Each row has a hidden value; after the row comes its grade, the name of the range that the value falls in. Each part has its own.
[  18  170  -99   37 -130 -386   98  -83 -249 -202  -36  236  167   16
   30  200  -42  191   79  127 -204  211   43 -458  -28 -141 -151  105
  262  139   71   42  134 -155   53 -260  151    6   99  -50   78 -116
 -156   15 -192 -332  -74  159   20  -81   16 -301  -20 -442  174  208] : toda
[ -50  -69   -9  123  414  249   59   -4  -60  660 -197 -258 -202   56
   72 -265   -9    9   38  -16  395  -45    6   90  -79   30   90 -166
   98  -41  231   70 -194  -74 -147  118   72  213 -226   43 -249 -170
  -67  -16    4  151   81 -115  345   82 -368   40   61   80    3   29] : zuva
[ 134 -152 -228  108   41 -116  264 -184 -185   45 -110   22  118  -12
 -219 -135  -34   29  -15  131  211  172 -109   -7  -57 -157  -45 -225
  110 -228 -161    9   61  137   10  -26 -247 -235  118 -189  176   -2
  194  100   42  128  128  186 -191 -164 -195  -91   13 -181   56  243] : Natuk
[  11 -105  -41 -246 -181 -196  -27  -47   97  110   54 -141  286  -87
   22   -9  235  -23 -110 -239 -131 -249  353 -180 -179 -146  317 -213
  100  -60 -184 -554 -332  313   73  -63  122   63  -16  164  189  103
   22  338   -9 -240  100  186  190   53 -144  -82 -334   -1 -194    7] : ladil
[-163   57 -111   13  109   37 -126  -31 -242  322   21  -92   21  231
  -75 -104 -158  111  -94   11  136 -123  103 -220    7  172  -40  284
  361  -72   33 -144 -196 -152 -205  -69   83  160   78  -54 -295 -122
  -99   26 -154 -116   95  -17  128  199 -175 -146  -79  -88  347  -58] : Vibu
[ -68  139   93   51 -127 -153  142    6  151 -102 -120  -20   48 -139
   82  146   72   95  115  -14  -49  251   39 -135  -36  -24  -66  -68
  182  114  107  116   37 -134  189 -161  116  -81  -45  137  -17 -171
 -114  -20   46  -93  -47   57  -56    5 -163 -102  -15  114 -134   48] : ladil
[  32 -267 -100  122   -7  -31 -272 -106  361  -78   13 -235 -162  114
   60   22  180 -109 -196  -92  130  -29  227  186   68  134  236 -160
   42 -136  -82  -99 -146  -27 -125  111  -40 -107  -11 -166   82  122
  -16    6   73   46  -86 -196  -54  -98 -148   79  129  166 -254  365] : fof
[-265   34   57   81  -82  -92  124   35 -208 -120  -41   53  177  128
 -254 -106  135  219   43   18  -38   65    5 -121   24   63  -61  320
   41   92   18  106  380    2  126  -91   99  -95  407    8  185  -42
 -278   25   46 -251 -121  -98   52   82  -20   40    0 -179  182  144] : pubu
[ 184  168 -143  -90   46  120 -268   17  114   46  -89  -31   98   51
    1 -142 -180   28 -153   34  -38   43 -161   34  -21   54   89 -101
  275  -11   61 -140 -263  216  -13  109 -177  116 -329   67 -419 -119
  -98  108  237 -178  134  -68  203  226 -143 -458 -169  359   84  -51] : razu
[  46 -353  -99 -225  213 -113  238 -200 -204  -57   43  140  -66   86
 -166  223   10  -26  183  379  132   -2  121 -232  157   34  426   57
 -168 -252 -238  250  218 -235  147  -19  164   85   11 -333   19  -30
 -301 -261   -7  -95  -38  -25  -60 -291   86 -107   -7 -238  503  291] : ladil
[-145   27 -147 -361   79 -110  -95 -303   61   65  100  135 -317  -59
 -228    3   46  -21   25  355  229 -131 -169   -8 -152  228  -52  174
  118 -129 -147   25   27   74  209  258  -93  355  -64  223 -374  -93
  202 -293  331 -298    3  192 -121   61 -481   57 -230 -183   60  248] : Natuk
[-128  -31 -212   57   64   43 -252 -147   18  120   90  133 -216  211
  199   86  -48 -239  -89   85  250  116   63 -278    3 -108 -121  244
  145  -55  107  -95 -296  -22  -94  217  104  133 -187   75  -77 -108
  124  -27  -38 -203   42   -8  102  231  -87 -133    5  -12  105   89] : Natuk
[ -40   11  -71   97  -92   25 -204   90   18  106  153  -51  214   75
  104   49  -36 -312 -177  152   45  218  -68  -51  -59 -120  -35  376
  429  -56  -17 -132 -189  108   59   20 -367   77    4   39 -287 -216
  -79 -117  149 -175  -79  -38  116  347  -65  -64 -373  319  -10 -425] : pubu
[  32 -296  104  -65 -136  -56 -122 -125  185 -322  298 -139   42   60
  -35   68  129  212   31 -371 -100 -184  415   58   90   35  611  -61
 -115 -129 -177 -248  -72   97 -115  -34 -114  -47  328 -104  140  215
  -90  223  -29 -250 -117 -214    8  -26  -76   -5 -139    9 -328  462] : ladil
[ -69 -103 -246  113 -267 -126  -82 -133   51 -108   61  -82    1  109
 -111  -18   13 -114 -201   -9  121  101  227 -120  -90  -69  -64    4
  -98 -252  -86 -195  147  221   72 -137  109  -98  186  182  198   99
 -114 -137  169 -411 -135  -26  -30   44   40   24 -200 -134 -279  164] : pulez
[-132 -171 -111  -26  209  -56 -202  -87 -135  115  -86  -92 -107   39
 -321  -92  118   45   37 -237  143 -450 -123  249 -108  216   87  -70
   52  -94 -320 -340 -140  125 -273  294  -26   11  174  -51  109  126
  279  180  166   87   39  177  -78    7 -375   42   84   43   98  144] : razu
[ 199 -173  -76  -62  564  -88   27  144 -441  233  113  -95   84  -67
  -33  161 -127  -56  214  -53   41 -110 -128 -428  -55 -385  437 -209
   77  147 -122 -315 -153 -205 -284 -169  210   45  -92 -241  -59   18
   40  271   83  190   32  339  321 -239  111 -375  -76   31  274 -163] : zuva
[ 210  -69 -234  -65  149   52  176 -233  -68   99 -397   24  -63    4
   78    9   21 -153  -36  217  134  161  298 -173   68 -199   21 -424
   98 -111 -112   86 -307 -103  162 -150  -49 -220 -203 -176    8  -36
   59 -128 -259  272  281 -118 -281  -77  -71 -236  160  -71  233  218] : Vibu
[-104  -94  -31  113   90  -99   14  104 -290  171  218  -14   -7  147
   13   90 -208 -142  -37   53   37  184   71 -372  -23 -145 -119  304
  110  -29   90  -16 -153 -174 -211 -196   -7  -40  247 -238 -112  -47
  -53  -52 -153 -182  -97  -87  -51   -8   60 -154 -165    7  150 -168] : Natuk
[  71 -270  106  -22   87   43  -68   19 -204  -60  156   82  238   97
  166  207 -180  166  -42  124   82  -72 -246 -303  -66 -383  -22    4
  344  -79 -162 -177 -323   80 -125 -206 -297   96  130  -18  -97 -205
  -30  365 -235    0  -62   93  102   98   49 -250  -82   78  337 -100] : toda
[ -36  -80   93 -217  -14   25  377  -63 -172  123 -162 -178  -43 -150
 -359 -114 -105  -87   50   77   16    7  220  306  -83   39  -90 -217
  -74 -235 -261  -44  106   40  315 -260 -175 -342  -13   88   62   47
   73  -78  241  252  105  -71 -160   52  -41  104 -223  161  183 -205] : ladil
[ -64 -104 -369  287  106   41  106  -80 -347  137  180 -172   34  322
  -42 -177 -131   35  -49  112  332  154   16 -404  -81 -211   95  360
  262 -122    0 -110  101   48 -148 -135  146   82  257  -54 -118 -142
 -133   18    8 -258 -110  186  282   17   45 -127   39 -302   82  182] : tezir
[-306  117    6  -88  -41 -160  289    3 -488  377  285 -218   17  232
   -5 -293 -395  232  116  -35   91  -18  -30 -315 -290    1 -211  144
  138   96  110   33 -167  -54 -191 -355   60  120   20   99 -156  -57
  -77  268  153 -221   60  174  162  -11 -128  -29 -426 -243  405 -102] : pulez
[-221  -98  118   14  150 -118 -236  -17  200  -42 -219   -2 -185  -56
   13   94  251 -114    8 -216  -24 -265  211   90  105  130  114 -187
  -40  107 -183 -139 -251   46   25  204   -4 -141  200  -77  250   35
  285   95   -8  112  -21 -105 -267  -77 -195   76  142   40 -134  366] : toda
[-331  146  145 -255  -45 -156  114  -44   12  282  -16  -29  274 -187
 -375 -262   57  248   47  103  -65 -146 -229   79 -113  390   16  135
  171    7   62   60 -103  183  204  178  -20   45  268  207 -171  -46
 -130   35  120 -141  145 -104  -23  112 -608   17 -240   28  122   -8] : ladil
[-191  -78   36  -53   92   -5   32   -7 -157  182 -364   44  -30   28
  -67 -217  131   61   56 -279   62 -287  -17  167 -112  -30 -275 -343
 -142   72  -54 -106 -219  344  -67  167  -93  -62  150    5  295   46
  175  281  -72   21  173  -47 -212   64 -277  -22   27  -34  127  158] : pubu
[-237  289  386  172  -83 -216  -94  248 -124  -10 -220  148  110    0
  -60  122  255  218  -11  -93 -231  -73   93  -24 -100  126 -314  377
  385  261  -37  -29   88 -153   30 -112 -105   31  114  121   72 -285
   92   78 -132 -118 -238  105   43  146 -180  185   61 -107  124 -109] : toda
[-246 -269  -30  -72   -2 -238   -3   43  -88  -47  189  -62   51   19
 -156   55  -45   -9  -61  207  108  -70 -268 -170 -118   40  -75  169
  214  -15 -135    8  238  -23  -16 -181    2  151  366  -61 -145  -80
 -128  -47  144 -122 -238  200 -190 -278  -23  123 -164 -254  207  -16] : Mobi
[ 322 -300 -218  -44 -225 -178   13  -14  172   62  254 -281  194 -127
 -153  240   14 -307 -140  -25  114  172  198   54 -161 -194  406 -160
    7 -384 -135 -393   65  107  -63  -74  165 -221 -333  103  193  129
 -140   55  373   12  -20  197  295 -142  109   55 -262  304 -180 -330] : Vibu
[-126 -261  109   10   -5   36 -312  -26  323 -122  137 -265  -19  -13
 -271  -61  236   66  -48 -295   84 -204   15  376   15  248  443  -82
 -266 -123 -183 -193   56  187 -157  193  -30 -128  266   39  195  208
 -130  117  437 -190 -168 -290   44    5 -150  112  -94  456 -344  227] : tezir
[-143  -74  -94 -136 -100 -133  252   59   32   54 -160  173  251   46
 -308 -251  197  -79 -237  326  -91  154  229 -352  114   99   43  234
 -187 -200   68  141  186  411  407   76  173  -32  462 -255   40  -54
 -325 -235 -177 -590  -19 -254 -220 -198   28 -217  -78 -237   46  320] : pulez
[  69 -116 -228  -60  367  192 -186 -104    8  166   96 -130 -348   49
  185  -65 -140 -146   40 -126  274   73   43 -243  -34 -252  266 -200
  128  170  180 -166 -192 -154 -265  -29  173  174 -238    9 -346    8
  142  111   92   94   92   17  168  -38    1 -221   35  -34  -18  135] : Mobi
[  12  -25   24   64   66  273  -23  126 -223  118  -88   90  198  188
   26 -130  -78  -66  -88  -27   42   18  114 -104   83 -147  -71  186
   60  -96  120  -68 -165  125  -62   28 -169   71   89  -52 -107 -121
 -312   28 -204 -326  -74 -266  101  250  141 -259 -126  111  153 -158] : tezir
[  30 -168 -174  -30  -63  116  213 -216 -392  226  337   92  322  186
 -265  -56 -268  104 -113  505  344  -45 -469 -256 -239 -177  -79  474
  370 -485 -170  -75 -266  227  -32  185 -348  139  287  213  -71 -197
 -139  151   57 -406 -188  142  311  183 -220  -60 -239   19  261  -96] : pulez
[-196 -148   23 -114  -57 -147 -113 -109  215   10   28 -102  138   82
   29 -166  378   20 -113 -347  -95 -238  325  -77  113  174  296 -132
   42   68  -76 -300 -221  -49 -132  133   48   40  275 -310  341  221
  -19  378  -36 -323  -32  -59  -62  -89 -127  -84 -191   19 -271  430] : pulez
[-150 -167  -21  -35   51 -104 -151   97  130 -140 -114  -22   -6   23
   26  148  264 -154   37 -124   15  126  185  -36  170   36  113  -13
  -21   93  -57  -47  372 -128  123 -126  183   45  -28 -234  -27  -16
 -180 -181  117   11   86   29 -147   89   61  -82 -135  131  128 -107] : pubu
[ -75  -53   -4 -219  157   96  170  -77 -243  460  -44  148   74   93
  -21  -94  -98  -29 -134   47   39   10  313 -474  136 -130 -102   11
  147  -79  260 -126 -240 -268   20  -87  132   54   92 -181   23   55
  -60  184 -441  -79  229 -198  140  188  -61 -229 -212 -161  242  -27] : razu
[ -86 -294  140  -86  -18 -204   64   35 -183  -20  189  118  -49  110
 -179  166  -40   85 -135  315   68   -1  -17 -246 -105  -20 -185  241
  -11 -175  -79  104  187 -159 -102 -249   44   70  172 -126   34  -52
 -148  -48 -134 -228 -299   -5  -96 -319  128  124   -8 -297  364   60] : Natuk
[  94 -100 -326   -1  -65  -49 -205  -53   12  -86   33 -161  -11  114
  -82   52  -31 -186  -82  -93  133    9   40   -4  -85  -95  153 -130
  108  -25 -167 -175  -93   82  -93   -2  -71 -164  -86   24  -18  130
   48   11  304  152  156   85 -131   29 -116   16 -123  140   73  -49] : fof
[-151 -151   82  245 -120 -105 -208  134 -127 -160  157    9  145  234
   17  249 -227   38 -154  186    9   76 -260 -128  -46  -39 -283  364
  240 -197 -227  -26 -110   86  -51 -186 -255  -70  264  -42  -52 -219
 -123    7   28 -189 -233  -41  -15  219   44 -136 -113  329  272 -220] : razu
[-258  134   64  -89 -202 -118  160 -199   33   39 -138   27    1 -106
 -146 -113   93 -172    7   56  -11   34  501  175   23  189  -45  114
   21 -199 -177 -120  -52  150  377   11   17 -235 -110  283  179  -88
  158 -140   59  -84   53  -43 -118  125  -42  135 -102 -233   44  105] : tezir
[-384  150  212   97  348  153 -352  207   19  286 -276  -89  -63  177
  154 -385  195  -26 -211 -236  -24  -41  418 -210  211  189  -53   17
  108  358  188 -137 -162 -284 -155 -244  236   84  -77 -201 -195  -39
  -12   66 -260   18   87 -294  -29  107  121 -178   65  -88  209   55] : pulez
[-317 -209 -347  438  -11 -255 -366 -120  -96 -364   12  -78 -277  149
 -142   26  -51 -209  222 -376  202  156 -310  489  -22  155 -124   59
 -130   56 -227  -32  438  125 -400  157   16 -256  150 -148  256   89
  195 -106  554   90  -45  111 -306   18   11   24  147   16  116   91] : pulez
[-162 -311   43 -205  189 -124   57  -79  104 -142  -71   41 -175 -168
 -183  113   75   26  145  121    9  -99  -49   52   75  102  259  -48
  -51  -69 -204   70  241  190  273   35   14  104  388 -143 -196 -119
   14 -194   48  -42  -49  -61 -243 -153 -156  -83   35 -103   59  316] : Mobi
[-122 -116 -110 -199  -38   39  129   22  296  105 -373  -82  -72  -61
 -143   20  110 -232  -44   59  -46  -16  324  119  235  312  210   -2
  -10 -129  115  139  184  111  388  203  304    4  161 -146 -125 -135
 -441 -302    7 -173   29 -353 -114  -55    2 -105   47  139   35  126] : pubu
[  -7  129  264  -22   37 -134  113   84 -153  -76 -190  150   86 -111
  -83  157   83  317  159  -55 -154 -148 -136  -30 -116  -31  -44   25
  388  200 -104    2   57 -119   52  -61 -181   88   86  101    5 -251
  107  252  -26   11 -163  236   70  -22 -224   26   50 -107  134   63] : Mobi
[-138  201  109 -122   28 -235  229  -73 -124  -67 -121  112   14 -149
  -41   99  171  134  279  119 -151   86   36 -195 -115  -52   66  109
   77  188 -108  114    2   77  336  -52   19   28  136  116  -12 -215
   32  -89   82 -265  -29   86   -3   63 -252 -142  -89  -54   27  185] : pubu
[-222 -246  171   74  -14 -355 -211   79  145  -83  -17  -55   39 -115
 -161  220   40  -52  -19 -213 -185 -153  -19  179  102  160  182 -175
  -47   58 -163  -55  117   -6  -28   -3  -76 -258  430 -180  382  107
   38  158  210  125 -133 -186 -148 -186  -66  152 -130   66  -91  153] : Natuk
[-102   37  163  -68   25  -51  -17 -138  176   11 -358  145   14  -67
  103   60  114  206 -109  167  -79   32  145 -152  142  100 -160 -244
  217   62  171  115  -11 -299  230 -166  230   19 -106   89   72 -105
 -234   35 -334    9  -15 -249   77   28  -87 -141  205 -205  138  305] : Mobi
[ -69  -47 -124  -49   85 -138  159 -102 -339   79 -169   64   29  -78
 -359 -142 -170 -160   40  170    9   27 -144  175  -95    8 -168  -91
   11  -77 -204   49    5  128   40  -11 -205 -321  121  -54  123   31
  154  -42  170  180   70  -48 -272 -142  -39  -23  -23 -163  379  -35] : ladil
[   6 -188  136   56    7  -84 -110   43   -9   51 -108  193  218   50
  122  321  -75 -103 -247  386 -107  181  -48 -249  130 -158 -118  181
  407 -143 -125   72 -191  -58  148 -199 -358  -25  251 -285  -67 -339
 -121  -24 -311  -82 -115 -278  -27  132  126 -241 -109  199  302 -138] : Vibu
[ 163 -210  -85  -80  546  233   74 -154 -325  310  -10   61  -61   89
  -55  -51  -59   60  165  127  303 -116 -108 -171   76 -154  484    0
  234  -21  -75   37 -194 -228 -273  158 -173  214  -14 -302 -227 -162
   47  166  -94  130   52   11  192 -126  -88 -194   94 -117  387  216] : fof
[-108  206  124 -101  107   40  156  -72   25  352 -397  -20   74 -246
 -303  -23  237  232  133  -14  -73 -162  -23  189  -50  255  129  108
  418   74   75   11  -28  -47  247  263   28   46  238  213 -110 -230
  -61   -1  -63   52   70 -157  262  298 -618   51  123  158  -61   23] : Vibu
[   0  -51  -41 -172   58  134  -43 -138  151   77 -102  -78 -127  -38
 -204  -61  166 -141   56 -215  138 -123  264  241   88  192  259 -159
 -174 -141  -81 -127 -155  -31  -42  296   10 -142 -108  -18  123  161
   37   11  226  -37  120 -156 -134   57 -185   -9  -80  326 -106  125] : zuva
[-150 -194 -190  112  186   26 -132 -279  -91  -29  -71  -32 -253  116
 -176  -36  -21  -16  164 -121  338 -185 -154  270   57  239   52 -140
  -97 -144 -174   38    4 -166 -296  283    0  -60   67  -76  191  124
   51  -27  241   52  -49  -10 -203  -81 -214   46  140  -34  108  341] : pulez
[ -70 -272  -75 -286  135 -186  -40   67  150 -235   88  104  143 -113
 -276  -36  135 -187  -65  275  -54  -33   90 -145  214  106  449   62
 -163 -176 -271  -34  276  418  459   75  -96   98  334 -296 -303    3
  -73 -350  153 -208   49   37 -396 -231  -42 -185 -287 -198   36  259] : ladil
[-343  138  -93  101  -12  -73   -2  -91 -246   83 -199 -202   56  161
 -175 -346  121   80    9  -60   79 -202  163  113 -128  276 -220   96
   20  -69 -274 -165 -177  185    7  -70   68  -89  135  116   48    3
  -28 -102   57 -200   21   45 -174  151 -227  -48    7  -92  162  115] : tezir
[  52 -266  -42 -273  -34 -105  201  -72  -32  259  -22 -259   60  -35
 -223  -88    0   56  -40  -73    6 -364  -41  201 -223   12  182 -332
   29 -150 -162 -217 -177  264   -1  123  -50  -52  100   26  258  120
  -53  413  258    9    1   37  227 -155 -226   94 -176  148   26  105] : pubu
[  54 -152 -293  -76   22  133  150 -215   16  171 -137  -34 -183  -57
 -225 -117 -144 -364   -9   64  340   97 -124  272  -60   16  -82 -183
   46 -178   45   77 -129  -15 -168  318  -55 -267 -160   16  110   33
  102   53  263  176   44  -62 -261 -265   -3   68  137   77  149   25] : Natuk
[-311 -249    0 -361   64 -188  107 -261  218 -169  208   76 -273  -15
   19   -7   48 -116  -71  432   41   74  289 -393  158  124  108   99
  -43  -65  -58  194  -89  -65  400 -102   94   52  341 -198 -235   36
   53 -286 -191 -176  -27 -199 -486 -293  -88  -41  -41 -422   66  614] : Mobi
[ -38  -21 -171  116  126  -56   93 -121   65    3 -562   39 -280  -35
   89  -79  -15 -386 -122  215   85  197  145  181  109  -11 -438 -377
  164   14  -60  160  -83  -63  214  -34  -96 -335 -195 -197  122 -132
  249 -138  -59  364   43  -74 -449 -234  115  -84  345 -181  179  266] : zuva
[ -51   39 -170  250  496   33 -134   75 -207  -11  -21 -195 -540  306
  193 -108 -137   77  167 -262  165  150  340 -409  132  -93  202 -103
 -142  333  144   98   20 -313 -316 -291  316    5  -24 -385 -294   29
  134  -79  -26   71   84  -32  -95 -190   62 -304  252 -215   67  511] : zuva
[ -68  -80  241  -14  152   76 -105   86  -81  -96 -198   -9   63  -81
 -303  -67    6  362   48  -26  -37 -348 -239  368  -22  310   12   73
  238  -46 -134  -37  174   54 -133   17 -133  178  225   62 -281 -208
 -230   38  -49 -107 -303  -70   -8  -93 -108  -57  228  -76  216   89] : Natuk
[  79 -120 -260  254 -115 -116  -77   96   61 -157 -252 -175   62  222
   51  113   83 -310 -217  -67  -36  209  484  -68  208  -40   82 -109
  129  -67 -143  -70  148 -146  112 -241   87 -368  -59 -341  216   59
 -151 -135    7  236   69  -58 -169  -46  239  -27   63   53  105   13] : pubu
[-272  133  206 -303   50  -17  -34   26  265  195 -261  125   60 -219
 -250 -169  256   27   46  -40  -40 -213 -192  268   12  367   90   53
  192  178   54   73  -94  215  178  506 -124   93   77   90  -85 -190
  114  181  227  -55  102  -77 -132   -3 -420   68  -48  166  106  107] : pubu
[ -18  105 -196   12 -143  -44  -66 -246  204 -149  139   -2 -213  -54
  -50  126    2   69   81   20  195  270 -168  -27 -133   -2    0  161
  365   71  128   70  108 -151   21  109  -35   36  -31  278 -227  -94
  127  -55  283  -62   -1  114   12  164 -409   65    1   58 -221  161] : ladil
[ -84  162   -8   48   64 -341  -97 -103   34 -274 -158   95   31  -99
   25   94   72  322  140   80 -219   -6 -271 -123  -81   76   80   -4
  450  304 -143   49  -76   56  101  -17  -41   53  156   -2 -156 -243
  148  139    8  -43  -50  177  -30  -88 -337 -278  241 -189   92  455] : razu
[-134   41  -74 -175  -79 -225   63 -207 -117  -62  102  -34  -51   -3
 -287 -154 -152  -39 -104  230  -60  -13   94   -9  -88  204  -92   85
  140 -104 -237  -40 -210    5   33 -111 -145 -256  127  -35  -37   77
  207   -3  112  -59  -20  -36 -330 -220  -67  -40  -59 -215  236  237] : ladil
[-119   20  118  285 -180 -248  -54   39   42  -50  -24  -23  -46  -49
  -38  297  -73  213   22   63  120  212 -295   64 -171    3 -382   48
  243   -3  109  157  389 -187   -4 -215   45  -44   -9  317   94 -211
 -127  -41  218   15 -234  124  161   71 -210  227    8    4  -40 -107] : fof
[ -87 -191  358  -32   80  132 -169  170  134  182   60   69  191 -105
  175  120   28 -214 -214   83   15   93   65 -127   43 -201  -30  110
  275  -24   48 -141 -386  -69  -58 -134 -262    5   14   -9 -137 -223
    9  150 -280   25 -135 -250  -32   69  156  -44 -135  262   94 -357] : Natuk
[-269 -199  -95  121  -74  213  -52 -188 -140  -12  226   19 -115  362
 -243  -13 -202  122 -131  309  425  159 -280  -89   -4    4 -164  531
  132 -278 -116  224  222   31   17  -17 -297  -20  478   77  -74 -185
 -113  -66  265 -251 -127 -248   22  336  -61  134 -145  177  270   92] : zuva
[-170  179  -28  107 -270 -252   36  -89 -216  -86   79  128  -67   13
  -41  165  -70  167  244  -83   42   77 -152   58 -308  -41 -306  282
  126   43   68    8  251  106   -4   29   84  136 -112  506   82 -185
  -39  -23  252 -347 -158  265  254  244 -247  141 -124 -244   47  -75] : Natuk
[-168  241  -26   97 -322 -285  195  -95 -222  -94  196  -84  104   24
 -262   37  -48  225  119   58 -111  208  -32    6 -240  131 -120  517
  380   31   -4    1  323 -155   70 -173   81  -85  112  291   18 -120
 -149  -13  277 -282 -212  164  315  179 -180  122 -118 -119   59  -90] : ladil
[-180 -198   55  289  -17  211  -90  106  -29  253   36 -207   22  101
   19 -201 -193  -80 -214  -30  230   53 -124  265  -73   64 -390  219
  299 -237  210 -108   -5   62 -243  -60 -171  124  199   80 -255 -185
 -261  -43 -126 -188 -323 -215  128  177    8   30  -25   94 -106 -282] : pulez
[-427  -10  116  -13 -131 -205   -8 -171 -114 -153 -158   77 -191  141
   -6  -85   41   -9  -63   56  -83   -8  454  -27   42  141 -334   84
 -110   -1 -216   47  -35   39  165 -308   19 -219  219  -10  229  -30
  117 -107 -183 -164  -48 -260 -397   -7  156   46   51 -408  298  360] : zuva
[-106 -288   82  202   24 -292 -226   37   21 -349  172 -263  106  123
  -76  134  247  122   -3  -80 -111 -101  157  -23  -13   -9  500    7
 -190  -30 -499 -171  150  154   12 -286  -26 -154  396 -168  278   93
 -146   -4  289 -204 -286  -62   74 -111   78    7  -99  119 -151  334] : zuva
[-252  -24  158  -74 -175 -325   45   50  -46  -24  -50   96   97  -88
  -19  171  115   99   31  -32  -97    6  -55 -141 -195  -74 -206   85
  202  134  -71 -127  209   29   74 -219  200   74    2  196  189 -208
   14  226   76 -172 -123  269  105  -42   49   54  -97 -175  228 -116] : razu
